117  155  131  118
117  150  146  123
117  133  131  144
Answer: 155

128  101  123  120  122  141  154
121  104  121  116  121  140  135
Answer: 122

127  107  121  109  128 Answer: 121

138  110  131  125  141  103 Answer: 125

124  115  126  142  106 Answer: 126

133  110  150  143  136  135  111 Answer: 136
---
[[128 128 129 139 157]
 [128 129 149 149 130]] | 157, 128

[[131 137 128 130]
 [108 145 137 150]
 [128 135 156 129]] | 130, 128

[119 122 157 120 142] | 142, 119

[102 145 143 103 132 120 124] | 124, 102

[125 101 117 125 143 120 104] | 104, 125

[[140 156 123 119 147]
 [145 123 129 151 121]] | 147, 145

[119  98 128 134 124 137] | 137, 119

[108 104 106 126 143 138 124] | 124, 108

[116 124 156 128 157 117] | 117, 116
---
143,129,134,140,154
143,129,135,135,157
140,129,133,155,143
-> 143, 143

147,117,142,136
104,149,151,134
-> 147, 134

122,131,121,145,151,137
130,128,127,129,128,125
126,127,124,126,131,131
-> 122, 131

128,129,111,153 -> 128, 153

101,120,127,124,133,120 -> 101, 120

102,110,151,123 -> 102, 123

130,131,148,131,128,129
128,131,150,135,128,125
-> 130, 125

156,104,142,150 -> 156, 150
---
array([[129, 144, 126, 101],
       [131, 125, 114, 113]]) value 125

array([[113, 108, 122, 100, 132,  99],
       [126, 115, 119, 125, 139, 122],
       [144, 145, 123, 130, 119, 131]]) value 115

array([[128, 139, 128, 113, 143, 151, 126],
       [128, 137, 128, 114, 129, 146, 126]]) value 137

array([[122, 117, 139, 122, 128, 111],
       [126, 145, 107, 143, 120, 126],
       [129, 133, 124, 127, 131, 123]]) value 145

array([[144, 100, 121, 113, 144, 104],
       [140, 118, 116, 108, 150, 114]]) value 118

array([[134, 118, 132, 127, 107, 128],
       [128, 128, 148, 115, 122, 135]]) value 128

array([[104, 119, 143, 135, 130, 123],
       [129, 129, 126, 130, 129, 128],
       [140, 130, 125, 124, 111, 114]]) value 129

array([[134, 101, 140, 120, 124, 154],
       [136,  99, 136, 119, 120, 153]]) value 99

array([[107, 121, 126, 127, 151, 134, 112],
       [109, 139, 121, 134, 141, 104, 137],
       [145, 125, 135, 131, 130, 149, 137]]) value 139

array([[130, 147, 129, 110, 136],
       [128, 141, 145, 156, 134]]) value 141
---
[[133 128 124 116 130 126 131]
 [144 126 133 130 128 128 124]
 [146 129 126  98 120 128 130]] ⇒ 120

[[124 130 127 152 134 124 107]
 [127 126 135 136 130 124 117]
 [128 135 122 119 125 128 142]] ⇒ 125

[[143 137 120 141 147]
 [133 121 144 115 128]
 [140 147 155 142 129]] ⇒ 155

[[117 132 123 124]
 [128 127 127 129]
 [148 145 116 104]] ⇒ 145

[[126 128 131 117 136]
 [144 146 104 111 136]
 [144 146 134 111 135]] ⇒ 134

[[128 126 125 126 123]
 [125 129 126 132 126]
 [131 132 131 123 152]] ⇒ 131
---
Q:
[[127 141 117 129 123 129 125]
 [127 146 124 130 121 133 127]
 [127 153 123 125 123 132 117]]
A: 127

Q:
[[132 124 115 106 103 107]
 [150 148 150 144 141 131]
 [143 139 130 125 118 112]]
A: 132

Q:
[[135 129 130 133 153]
 [144 131 134 133 133]
 [136 132 131 132 132]]
A: 135

Q:
[[110 113 149 138]
 [129 128 127 127]
 [132 125 133 106]]
A: 110

Q:
[[157 133 114 128 127 155]
 [126 155 116 111 114 126]
 [140 105 127 106 114 147]]
A: 157

Q:
[[117 128 120 115 117 142]
 [129 137 123 140 118 131]
 [134 107 126 124 134 137]]
A: 117

Q:
[[121 115 118 118 133]
 [135 118 122 120 124]
 [152 116 110 125 124]]
A: 121

Q:
[[136 131 107 121]
 [122 124 123 107]
 [127 129 138 114]]
A: 136

Q:
[[132 124 126 113 120 128]
 [104 123 152  99 114  98]
 [137 141 153 132 115 127]]
A: 132
---
array([156, 124, 143, 143]) >> 156, 124

array([[152, 115, 141, 154, 145],
       [110, 118, 105, 123, 140]]) >> 154, 105

array([[126, 108, 103, 149],
       [134, 126, 137, 131],
       [123, 138, 122, 142]]) >> 149, 103

array([[153, 105, 101, 105, 115, 105],
       [139, 115, 122, 111, 117, 127],
       [131, 149, 110, 137, 143, 151]]) >> 153, 101

array([[116, 126, 143, 127, 121, 150, 133],
       [121, 128, 144, 128, 125, 139, 131]]) >> 150, 116

array([[140, 139, 147, 145, 127],
       [148, 123, 155, 109, 123]]) >> 155, 109

array([100, 123, 112, 115, 145, 139, 130]) >> 145, 100
---
[[123 119 116 138 115 125 134]
 [117 129 122 135 105 128 129]] --> 128

[[119 128 137 139 127 134]
 [128 123 133 134 124 135]
 [150 126 118 106 156 122]] --> 124

[[131 103 130 141 154 118]
 [124 132 115 140 134 120]
 [121 139 113 137 130 120]] --> 134

[[135 126 137 132]
 [123 156 112 157]
 [130 155 148 148]] --> 112

[[102 104 123 128]
 [108 120 103 106]] --> 103

[[117 125 135 138 132 102 112]
 [123 123 131 130 119 136 134]
 [129 127 130 127 118 140 136]] --> 136

[[137 125 103 148 139]
 [111 120 152 155 139]] --> 155

[[112 135 103 104]
 [118 146 115 119]] --> 115
